Below is a small trained network, with its code and all its weights. Each question gives an input and a target symbol and asks what happens when units are switched off, that is, made to give their printed mean instead of their output.

import numpy as np


def w(rows, s, z=0):
    codes = np.array(rows[::2]) - 128.0
    scale = np.full(codes.shape[1], s)
    scale[-1] = z or s
    return codes * scale


def norm(h):
    return h / np.sqrt((h * h).mean(-1, keepdims=True) + 1e-5)


def f(y):
    return y / 2 * (1 + np.tanh(0.7978845608 * (y + 0.044715 * y**3)))


def softmax(a):
    e = np.exp(a - a.max(-1, keepdims=True))
    return e / e.sum(-1, keepdims=True)


def log_softmax(a):
    a = a - a.max(-1, keepdims=True)
    return a - np.log(np.exp(a).sum(-1, keepdims=True))


def net(x, mask):
    ids = ['βδηλμφψ'.index(c) for c in x.split()]
    T = len(ids)
    res = E[ids] + P[:T]
    r = norm(res)
    for j in range(3):
        rows = slice(2 * j, 2 * j + 2)
        q, k, v = (r @ M[0][rows].T for M in (Q, K, V))
        z = softmax(np.where(np.tri(T) > 0, q @ k.T / 2**0.5, -1e9)) @ v
        o = O[0][rows]
        res = res + np.where(mask[j], z, o[:, -1]) @ o[:, :-1]
    y = f(norm(res) @ A[0][:, :-1].T + A[0][:, -1])
    res = res + np.where(mask[3:15], y, B[0][:, -1]) @ B[0][:, :-1]
    return log_softmax(norm(res)[-1] @ U[:, :-1].T + U[:, -1])


Q, K, V, O, A, B = {}, {}, {}, {}, {}, {}
E = w([
[102,170,145,200],'β',
[159,29,4,98],'δ',
[63,149,137,110],'η',
[38,143,138,229],'λ',
[81,133,103,169],'μ',
[97,92,4,99],'φ',
[90,125,140,165],'ψ',
],0.019)
P = w([
[219,118,143,41],'0',
[121,156,67,221],'1',
[25,46,137,157],'2',
[149,141,117,102],'3',
[132,137,47,228],'4',
[32,28,148,141],'5',
[154,142,119,90],'6',
[136,130,27,232],'7',
[28,16,158,133],'8',
[157,142,119,81],'9',
[137,120,11,235],'10',
],0.012)
Q[0] = w([
[94,56,101,116],'h0',
[125,71,171,132],'h0',
[125,5,145,125],'h1',
[183,138,56,188],'h1',
[194,139,142,116],'h2',
[119,132,55,94],'h2',
],0.021)
K[0] = w([
[214,190,45,139],'h0',
[232,133,184,101],'h0',
[221,103,168,103],'h1',
[152,125,55,168],'h1',
[255,111,141,95],'h2',
[75,93,5,81],'h2',
],0.015)
V[0] = w([
[32,140,99,174],'h0',
[110,33,134,167],'h0',
[2,81,48,149],'h1',
[96,71,229,33],'h1',
[151,74,200,151],'h2',
[88,44,111,152],'h2',
],0.0091)
O[0] = w([
[50,187,55,140,210],'h0',
[210,197,35,175,155],'h0',
[113,26,117,110,254],'h1',
[146,168,2,179,14],'h1',
[104,25,65,122,79],'h2',
[160,130,95,38,217],'h2',
],0.0085,0.0074)
A[0] = w([
[157,187,107,82,116],'n0',
[89,169,185,1,129],'n1',
[93,66,155,92,53],'n2',
[114,118,77,127,194],'n3',
[72,134,113,160,166],'n4',
[130,169,201,158,3],'n5',
[137,104,51,88,150],'n6',
[200,63,112,137,130],'n7',
[213,138,92,86,31],'n8',
[123,80,122,140,78],'n9',
[164,101,72,67,198],'n10',
[119,217,163,174,91],'n11',
],0.018,0.0052)
B[0] = w([
[121,36,96,217,133],'n0',
[30,176,197,118,177],'n1',
[208,165,94,144,193],'n2',
[126,79,153,153,222],'n3',
[179,139,124,76,249],'n4',
[134,148,58,33,132],'n5',
[112,173,168,195,213],'n6',
[2,225,173,98,151],'n7',
[146,34,127,72,144],'n8',
[113,105,95,171,157],'n9',
[189,102,143,124,199],'n10',
[211,137,38,169,145],'n11',
],0.0096,0.011)
U = w([
[184,198,55,122,252],'β',
[101,59,252,176,2],'δ',
[95,192,141,105,248],'η',
[64,179,93,227,63],'λ',
[60,75,24,58,91],'μ',
[200,126,182,224,126],'φ',
[183,65,118,79,166],'ψ',
],0.012,0.0059)

Each question gives the input, a string of symbols that net reads in full, and the target symbol t.
The units are the heads (2 rows each of Q, K, V and O) and the neurons (one row each of A and B). Each row of codes is followed by its name. A weight is (code - 128) times the scale printed after its matrix; where a second scale follows, it is the last column's (O, A, B and U).
mask holds one flag per unit, heads first, then neurons. A switched-off unit (its flag False) gives its mean, the last column of its rows in O or B, instead of its output. The means were averaged over made-up inputs and are rounded, as every weight is.
A unit's drop is (log p(t) with every unit on - log p(t) with that unit switched off) / (log p(t) with every unit on - log p(t) with every unit switched off).
The circuit of an input: a set's keep is (log p(t) with only the set's units on - log p(t) with every unit switched off) / (log p(t) with every unit on - log p(t) with every unit switched off). Starting from the 12 units with the biggest drops (on a tie, the unit counted first), units are removed one at a time, each time the one whose removal leaves the highest keep (on an exact tie, the one counted first), for as long as the keep stays at least 0.8.
circuit, biggest first: the units of the circuit, biggest drop first
unit that matters most: the unit with the biggest drop
k most important neurons: the k neurons with the biggest drops, biggest first
heads that matter: for each layer, one digit per head in row order, 1 if its drop is at least 0.15 and else 0, layers parted by /
input δ λ η, target φ: heads that matter	110
input φ μ λ μ μ η, target ψ: circuit, biggest first	(h0 n2 n7)
input β φ δ, target η: 2 most important neurons	(n1 n7)
input λ ψ β, target μ: unit that matters most	n6
input λ φ μ μ ψ, target ψ: heads that matter	010
input ψ β δ, target β: heads that matter	010
input δ ψ μ, target φ: heads that matter	111
input η μ ψ, target λ: heads that matter	010
input φ λ ψ, target ψ: 3 most important neurons	(n6 n2 n1)
input μ ψ μ δ η λ η, target λ: circuit, biggest first	(h1 n0 n6)
input β λ μ λ φ, target φ: circuit, biggest first	(n6 n10 h2 h1)
input δ η λ δ λ η β η φ β μ, target μ: circuit, biggest first	(h1 h0 n4)
input β β μ η λ δ, target η: heads that matter	110
input η μ β μ δ β, target λ: heads that matter	011
input ψ η ψ δ μ μ β, target β: heads that matter	100
input ψ φ λ μ η β ψ δ η, target β: circuit, biggest first	(h1)
input δ φ φ ψ, target φ: heads that matter	010
input β δ δ ψ λ δ δ ψ β η, target λ: circuit, biggest first	(h1 n6 n0)
input μ μ ψ λ μ ψ μ λ μ ψ δ, target δ: 3 most important neurons	(n6 n7 n10)
input λ β β β μ φ ψ λ μ μ η, target η: heads that matter	011
input β μ ψ, target η: circuit, biggest first	(h1 n5)
input μ β μ ψ, target φ: 4 most important neurons	(n2 n7 n1 n4)
input δ φ δ η μ λ λ λ μ, target φ: heads that matter	110
input λ φ ψ, target μ: heads that matter	000
input δ λ λ λ μ, target μ: heads that matter	110
input β λ λ λ δ ψ, target η: 2 most important neurons	(n5 n3)
input δ λ μ δ μ β, target φ: 2 most important neurons	(n2 n1)
input μ η ψ η λ β λ μ μ φ, target δ: heads that matter	000
input φ ψ ψ δ λ η, target ψ: 3 most important neurons	(n2 n10 n1)
